Each row of numbers stands for one element and depends on some of the facts below. Use the named rows to name the rest.

Some facts about the elements:
belo -λ-> rulin; belo -λ-> ponuk; belo -λ-> runar; briskaskol -λ-> pluzor; briskaskol -λ-> trazem
briskaskol -λ-> siplam; dofu -λ-> tudan; dofu -λ-> goke; dofu -λ-> vanir; dofu -λ-> plabra
dofu -λ-> trazem; dofu -λ-> grute; drakalim -λ-> tudan; drakalim -λ-> goke; drakalim -λ-> flekik
drakalim -λ-> pluzor; drakalim -λ-> gofe; drakalim -λ-> diplu; drakalim -λ-> paven; drakalim -λ-> natro
dregu -λ-> skedruk; dregu -λ-> tomak; dregu -λ-> stifu; drili -λ-> driskosek; drili -λ-> plerum
drili -λ-> vagen; drili -λ-> goke; drili -λ-> beril; drili -λ-> guskes; drili -λ-> flebir
drili -λ-> veke; drili -λ-> peli; drosis -λ-> flebir; drosis -λ-> brubra; drosis -λ-> bestimes
drosis -λ-> basan; duto -λ-> vogisek; duto -λ-> sestir; duto -λ-> bogru; duto -λ-> zuflas
fevum -λ-> vogisek; fevum -λ-> fligrostes; fevum -λ-> trudek; fevum -λ-> plefosu; fevum -λ-> branal
fogra -λ-> grori; fogra -λ-> pluzor; fogra -λ-> plabra; fogra -λ-> teklu; foril -λ-> niskemek
foril -λ-> skedruk; foril -λ-> goke; foril -λ-> plefosu; foril -λ-> noplafes; foril -λ-> pitrinik
gepan -λ-> drutul; gepan -λ-> draral; gepan -λ-> nastok; gepan -λ-> lonek; gepan -λ-> plubran
gepan -λ-> sumun; gepan -λ-> tova; gepan -λ-> braguro; ginas -λ-> tiplu; ginas -λ-> dafle
ginas -λ-> briklak; ginas -λ-> tova; groklor -λ-> tiplu; groklor -λ-> skizil; groklor -λ-> ponuk
groklor -λ-> siplam; laklim -λ-> klaru; laklim -λ-> goro; laklim -λ-> goke; laklim -λ-> lastin
leplatrum -λ-> vafa; leplatrum -λ-> gozitrer; leplatrum -λ-> baleflar; leplatrum -λ-> robor; liflu -λ-> pustu
liflu -λ-> vafa; liflu -λ-> plenel; mibokis -λ-> vogisek; mibokis -λ-> goke; mibokis -λ-> godre
mibokis -λ-> natro; mukloste -λ-> batedrik; mukloste -λ-> nastok; mukloste -λ-> skestizon; mukloste -λ-> digri
nadre -λ-> nastok; nadre -λ-> godre; nadre -λ-> dafle; nadre -λ-> baleflar; nepul -λ-> klizoflak
nepul -λ-> gifegu; nepul -λ-> braguro; numak -λ-> godre; numak -λ-> bogru; numak -λ-> zisan
plebi -λ-> klaru; plebi -λ-> lastin; plebi -λ-> veke; plebi -λ-> tomak; plebi -λ-> grute
plebi -λ-> trimuk; plebi -λ-> branal; plebi -λ-> keva; pliskal -λ-> rovom; pliskal -λ-> niskemek
pliskal -λ-> drutul; pliskal -λ-> motil; pliskal -λ-> pluzor; pliskal -λ-> rodal; plobrok -λ-> nastok
plobrok -λ-> goro; plobrok -λ-> zisan; plobrok -λ-> nerir; plobrok -λ-> gabras; raklos -λ-> grotam
raklos -λ-> bridrol; raklos -λ-> fligrostes; raklos -λ-> briklak; raklos -λ-> flebir; raklos -λ-> plenel
raklos -λ-> stifu; raklos -λ-> zisan; raklos -λ-> vaplor; revol -λ-> bridrol; revol -λ-> plabru
roril -λ-> fligrostes; roril -λ-> drutul; roril -λ-> vumak; roril -λ-> fipur; roril -λ-> zedrim
roril -λ-> kofladro; roril -λ-> plabru; ruskal -λ-> veke; ruskal -λ-> brubra; ruskal -λ-> vaplor
ruskal -λ-> gabras; ruvu -λ-> plerum; ruvu -λ-> fuza; ruvu -λ-> gozitrer; ruvu -λ-> plenel
ruvu -λ-> siplam; skagam -λ-> pustu; skagam -λ-> bridrol; skagam -λ-> driskosek; skagam -λ-> niskemek
skagam -λ-> grute; stinok -λ-> skedruk; stinok -λ-> plunak; stinok -λ-> stutegres; stinok -λ-> braguro
tretru -λ-> drutul; tretru -λ-> trudek; tretru -λ-> vafa; tretru -λ-> motil; tretru -λ-> skestizon
tretru -λ-> plabra; tretru -λ-> paven; tretru -λ-> keva; viklek -λ-> vaplor; vivik -λ-> rovom
vivik -λ-> skestizon; vivik -λ-> sidukir; vivik -λ-> tova; vusi -λ-> klaru; vusi -λ-> robor
basan -θ-> a; batedrik -θ-> b; belo -θ-> c; bogru -θ-> b; branal -θ-> b
briskaskol -θ-> c; brubra -θ-> a; dafle -θ-> a; digri -θ-> b; diplu -θ-> b
dofu -θ-> a; drakalim -θ-> a; draral -θ-> b; dretro -θ-> a; drili -θ-> a
driskosek -θ-> b; drutul -θ-> c; duto -θ-> b; fevum -θ-> c; fipur -θ-> a
flebir -θ-> b; fligrostes -θ-> a; fogra -θ-> c; foril -θ-> a; futel -θ-> c
fuza -θ-> b; gabras -θ-> a; godre -θ-> c; gofe -θ-> b; goke -θ-> b
goro -θ-> c; gozitrer -θ-> a; groklor -θ-> c; grotam -θ-> b; grute -θ-> c
guskes -θ-> a; keva -θ-> b; klaru -θ-> a; klizoflak -θ-> c; kofladro -θ-> c
laklim -θ-> a; lastin -θ-> c; liflu -θ-> b; loganor -θ-> a; lonek -θ-> b
mibokis -θ-> b; motil -θ-> a; mukloste -θ-> c; nastok -θ-> b; natro -θ-> c
nepul -θ-> c; nerir -θ-> b; niskemek -θ-> c; noplafes -θ-> b; numak -θ-> a
paven -θ-> a; peli -θ-> c; pitrinik -θ-> c; plabra -θ-> a; plabru -θ-> c
plebi -θ-> c; plefosu -θ-> c; plerum -θ-> a; pliskal -θ-> a; plobrok -θ-> a
plubran -θ-> a; pluzor -θ-> c; ponuk -θ-> a; pustu -θ-> c; raklos -θ-> b
revol -θ-> b; robor -θ-> b; rodal -θ-> a; roril -θ-> b; rovom -θ-> c
runar -θ-> a; ruskal -θ-> c; ruvu -θ-> a; sestir -θ-> a; siplam -θ-> a
skagam -θ-> a; skedruk -θ-> a; skestizon -θ-> b; skizil -θ-> c; stifu -θ-> b
stutegres -θ-> a; sumun -θ-> b; tiplu -θ-> b; tomak -θ-> a; tova -θ-> b
tretru -θ-> b; trimuk -θ-> a; trudek -θ-> c; tudan -θ-> c; vagen -θ-> b
vanir -θ-> a; vaplor -θ-> a; viklek -θ-> a; vivik -θ-> b; vogisek -θ-> c
vumak -θ-> a; vusi -θ-> c; zisan -θ-> b; zuflas -θ-> b

Some elements and their rows:
guskes: [ -6 -14 -29  -9   1 -19  -8  30  -4  13  26 -10 -27  64 -29  -3 -20  15
 -13  -7  -4 -50  -9  53   8 -10  -6  19 -38  -1  44  -8 -44   5  -6   4
  32 -41  14  -9  12  20 -27]
plenel: [-15  -2 -12  15  -3  26 -14   6  23  20  20  15  -5 -36  -7  15  25   9
 -27   0 -17 -10  15  13  36  21  14  37 -23  13  -7  28  20 -23  -2  -9
  14  14   7  -2 -15 -28   6]
ruvu: [ -2  -1 -15  -2 -18 -28  -6  33 -47  -4  28 -44 -32  38 -18 -24 -24  31
  -8  13  10 -37 -16  65  30 -22   1  10 -29   9  70 -13 -24   4  11  -9
  40 -25 -40 -19  20  10  -7]
siplam: [-19  -8 -21   3 -27  -7  -8  28  -2  -9  12  -8 -32  64 -21   2 -50   2
  -1 -16 -16 -41 -16  49  28 -33  -9  26 -54  -7  52  -6 -12 -20  -4 -19
  54 -11  -3  -5  20  17 -12]
pitrinik: [-42 -13  34  -3  46 -39  -3 -40  -8  13 -37 -16  19 -22  34 -12  11 -16
  21 -18 -41  26   9 -22 -20   5  18  10  35 -41 -49  25  51  -7 -13 -15
 -13 -37  13   4  11  -9 -50]
drakalim: [ 15  22 -14 -31 -27 -52  16  39 -32 -15  51 -44 -26  40 -14  -8 -28  -4
  18   7  14 -20 -26  49  10 -24 -16  23  -3   5  69 -39 -43  21   1 -13
   5 -38 -29   3  26  29 -28]
driskosek: [ 11  17   2  22  17  69  26 -22  51  20 -20  50   7 -12 -17  -4   0  15
 -42   3  42 -12 -25 -28   4  25   4 -29  31   0   1 -36 -10  15  -3  12
 -17  17  14  -5 -33 -25  59]
brubra: [ -4 -26 -42 -14 -15 -18  -7  27 -20  -2  27   4 -29  79 -29  10 -18  15
   0  -7 -18 -34   1  43   2 -14 -18  -3 -56  -3  34   1 -54   4  -2  16
  29 -33  35  -4  15  26 -23]
trudek: [-35 -32  26  -6  46 -37 -18 -35   3 -10 -32  -9  13 -27  27  -6   3 -27
  33 -12 -45  24  25 -28 -11  -4  38  11  20 -36 -51  33  53   6  -1 -15
 -24 -13   2   3   3  -4 -36]
plubran: [ 16  -6 -26  -7 -20 -26 -24  46 -14  -4  22 -10   0  67 -23   6 -37  10
  18  -5 -17 -33   2  24 -15 -19 -15   1 -45  21  26  -8 -35 -23   0   4
  44 -11 -16  -8  31  39 -20]
zedrim: [  7  -5  -6  -5 -23   5 -23  11  31  13  26   3  10 -46 -18  36  16 -13
  15  13 -20   0  44  18   7   7 -12   8  -8  17 -12  21  -1 -15  10  -3
  -3  15  -5  27 -17 -16   6]
plunak: [  3  14  -1   4 -23  17  -8  22  22  31  21  -6  22 -11  13  18  34   0
 -14  -1 -14   7  10   7   1  13 -25  24  21  24 -30  27   4 -43  -1  -8
  18  10   9  24  12  -2 -19]
tiplu: [ 16  29  -2  26 -16  63  31 -33  21  -2 -43  53   2 -10  -3  -5 -21   6
 -25  -2  43   7 -24 -45   8  14 -13 -37   2   5   0 -25  17 -20  -3   3
   2  50  11  -2 -21 -17  73]
nadre: [ 32  17  -2  -7 -24 -11  -5  20 -27   1  41 -15   4 -41  16  -4  44   3
  -3  26  13  23   4  -5  24  16   5  34  -4  38  -2  22  14  -3   2   1
  -2  26 -21 -12   2 -10  -5]
nastok: [ 44  19  -2  19   2  61   8 -13  36 -15 -24  55  21  -1  -6  -4  -6   5
 -18   1  38   5 -20 -71 -19  18  -3 -31  -1  27 -21 -18  -5   1  -2  27
  -8  53  17 -11 -21   0  63]
basan: [  3 -22 -35 -17  -7 -21  -7  28 -21  -1  28  -2 -26  67 -28   2 -16  13
   6  -3 -12 -38  -1  51   6 -13 -21   0 -51   1  41  -4 -48   8   0  18
  32 -37  23  -2  14  28 -23]
teklu: [ -4  14  -3 -12 -26   4  -3  11  32  13  37  12   0 -25  10  27  16 -27
   1  -5 -18   5   9   4  23  -3  -3  40   5  13   0   6  18  -5   8 -15
 -13  18   0   9 -16   0  -5]
plabra: [ -6 -13 -28 -13 -18 -19 -15  37  10 -19  30  -6 -19  63 -26  13 -46 -11
  10 -24 -26 -46  -9  39   2 -33   8  30 -38  -6  39 -20 -37   4  -2  -9
  22 -13  -8  -1  18  27 -17]
motil: [ -1  -9 -33  -8 -23 -22 -11  39   4 -23  29  -8  -6  60 -40  12 -49  -1
  15 -25 -29 -42   1  33  -6 -23  10  22 -38  -4  33 -22 -38  -3  -2  -8
  23 -15 -21  -2  25  28 -14]

Name these rows:
No name comes twice in this set of rows, the named rows included.
[ 25  30  -1  13  -6  36  49 -30 -19   3 -13  12   5 -54 -21 -14  17  35
 -25  33  66  19 -13 -16   2  43 -11 -58  31  19  15 -31 -15  19   3  25
 -33  10 -19  -8 -18 -37  66] | raklos
[ -6   2 -21   2 -20   8   0   0   6  15  24  18   6 -25  -7  22  26   3
 -12   0 -18   6  21  -1  22  27  -1  26 -24  19 -21  30  19 -27  -5   5
   9  20  17   0   0 -21  -4] | briklak
[  0  13 -26  -2 -31   0   0  10  11   4  33  16  15 -20   0  21  22 -18
   5  -7 -23   8  20 -13  16  20  -1  30  -5  31 -19  17  21 -24   1   0
  -2  31  -7  -7   2   6  -7] | sidukir
[-12 -25  49  -2  53 -42 -21 -38   3  -8 -33 -16   0 -33  34 -11   8 -28
  31  -5 -26  27  13 -32 -17  -3  15  20   2 -51 -57  40  50   2 -22 -17
 -13 -20  34   8  -1 -13 -44] | vogisek
[ -5 -18 -29   9 -19  -2 -10  37 -15 -20  17 -22 -13  74 -30   3 -23  22
 -14 -20 -27 -33  -7  52 -12 -25   6  17 -25 -19  24 -10 -59  -7  -5   9
  29 -16   4  23  36  13 -25] | tomak
[-39 -34  21 -23  43 -48   5 -43 -66   7 -18 -21  -3 -33  44 -21  51  -2
  26  11 -24  43  25 -11  -2   7   7 -23  26 -11 -20  38  40  33  16  16
 -31 -36   9 -21  -9  -4 -43] | ruskal
[ -7   5 -26  -6 -20 -38  13  31 -37  -2  37 -42 -16  33 -42 -10 -23  30
  -2   6   0 -30  -7  73   7  -6   7   9 -11   3  57 -26 -46  13   3   0
  16 -39 -38  -6  37   8 -19] | skagam
[-40 -35  47  -7  44 -23 -21 -20 -41 -13 -27 -43   5 -34  49 -27  40  -3
   8  12 -25  40  12 -14  -7 -22  36   3  37 -22 -28  37  47  27  21 -11
 -21  -9 -20 -11  -1  -3 -39] | vusi
[-43  -4  41 -28  29 -52   5 -36 -33   3 -22 -28   2 -46  47 -17  10 -31
  45  -1 -24  35  16 -13   4 -12  13   2  49 -15 -13  10  58  28  19 -17
 -32 -29 -23 -12 -13  14 -33] | fogra
[ 28   4  23  31   7  89  -2   1  40 -18 -27  34   0 -12   2 -12  -1  15
 -46   6  45  -2 -23 -42  -3  -2  16 -21  15   8  -3 -22  -4  16   5   6
  -9  52  -7  -2 -26 -19  68] | robor
[-11 -18 -22  -2  -1 -14 -14  33  -7   9  20  -8 -34  65 -24  -5 -29  22
 -14  -9  -8 -55 -11  56  20 -17  -3  18 -51  -5  50  -7 -33  -4  -6  -6
  46 -32   6 -13  11  14 -21] | plerum
[ 26  -5 -34 -14 -26 -40   0  42 -64 -24  43 -35 -20  46 -23  -9  -3  23
   8  15  10  -8 -11  37  -1 -11  -9  -4 -40  17  47 -12 -51  17   4  21
  11 -21 -13 -15  27  26 -21] | plobrok
[-49 -20  21  -8  37 -44 -12 -40  -7   0 -37   2  29 -20  31  -4   1 -30
  42 -17 -54  21  33 -36 -16  -1  28   6  13 -19 -45  30  67  -3   2 -13
 -14 -12  -4 -20   4   9 -33] | rovom
[-29 -40  28  -5  51 -24 -21 -26 -20 -13 -32  -2   4  -9  48 -14  31 -21
  17 -12 -41  32  17 -33 -12 -14  23   3   9 -28 -52  40  45  16   1   6
 -22 -12  27 -10  -5  11 -44] | goro
[ -4 -19 -12  11  -3  -7 -30  45  -6  -7  12 -21 -26  60 -21 -11 -40  27
 -20  -7 -12 -45  -7  44  15 -31  10  30 -59   1  46  -4 -22 -14  -2  -8
  48  -9 -13 -12  16  12 -11] | gozitrer

The same elements again, as new rows of numbers:
Some rows with their names:
motil: [  0  12  20 -17  25   6 -15 -12   5  36  16  -9   0  12  -6]
tova: [ -2 -14  -7  -6   4  -7 -43  45   3  10  13  -6  10  11  16]
teklu: [ -8  12 -22   5  -8   2  -7  -5 -15  41   2  15   7 -17  32]
gozitrer: [ -2  10   6  -5  19 -11 -13 -17  -3  38  24   0 -10  20 -27]
fevum: [ -2  21  13  26 -11  20  -8   4   0 -35   5  -5 -25 -15  10]
fuza: [ -3 -10 -19   9  16  -7 -34  45  -7  18  18   6  -6  22  13]
futel: [  9  23   5  30  -6   5 -34   7   8   9  11  -5 -33 -16   7]
noplafes: [ -7  -8 -15   9  14   5 -34  46  -5  17  21  -4  -3  18  22]
mibokis: [-41 -11 -20  -8  -5  24   8  35  11 -38  22  15 -17  37  31]
peli: [ 11  24   2  33  -7   7 -31   8   8   9  12  -4 -35 -15   6]
skagam: [  1   7  29  -3  39  17  15 -13 -27   2   9 -10   6  14 -13]
vaplor: [ 11  -1  14   8  15  31   7   5 -13  41  -9  -7  -5  21 -37]
sumun: [ -6 -12 -12   5   9   0 -36  46  -1  17  19  -6   0  16  18]
brubra: [  2   7  13  -1  17  20  -3  -5  -3  42   8  -9  -6  20 -24]
vivik: [ -6 -16   8 -18   3 -15 -34  40  -4 -26   8  -2  28   4  18]
pitrinik: [  8  25   6  31  -3  11 -34   7   8   8  15  -8 -34 -18  10]
nepul: [  4  17  22  21  -9   9 -24   4  -4 -32   5 -19  -8 -31   8]
dofu: [-18  18  21 -17  41  19  25 -22  -5  -8  21  10 -13  23  13]
klaru: [-19  12   0   3  23   1  -5 -24 -10  30  47 -25 -11  17 -19]

Name these rows:
No name comes twice in this set of rows, the named rows included.
[  0   6  16  -8  18  18  -8  -5  -1  38   9 -13  -3  14 -16] | fligrostes
[ -7  10  12  -6  20  10 -11 -11   0  40  23 -14  -5  14 -14] | trimuk
[ -8   9 -28  14  -9 -24 -12 -11 -30  37  12  13  13 -19  13] | vafa
[ -6  -9 -15   8  17  -2 -35  43  -8  15  27  -6  -2  18  18] | keva
[-10 -11 -18  10  13   5 -30  44  -8  14  25  -7  -2  21  17] | branal
[ -7 -13 -18   8   6   3 -33  45   0  18  19  -1  -3  19  12] | nerir
[-22 -16 -14  -5  -9  15  -5  44   7 -23  10  13  -4  30  12] | duto
[ -5 -10   5 -10  23 -20 -28  33 -15 -29  17   4  21   9  27] | tretru
[ -3   6  11  -6   9  19  -5  -5   2  38   9 -11  -6  19 -25] | gabras
[ -1 -11 -15   2   9 -10 -34  45   0  15  12  12   0  21  12] | tiplu

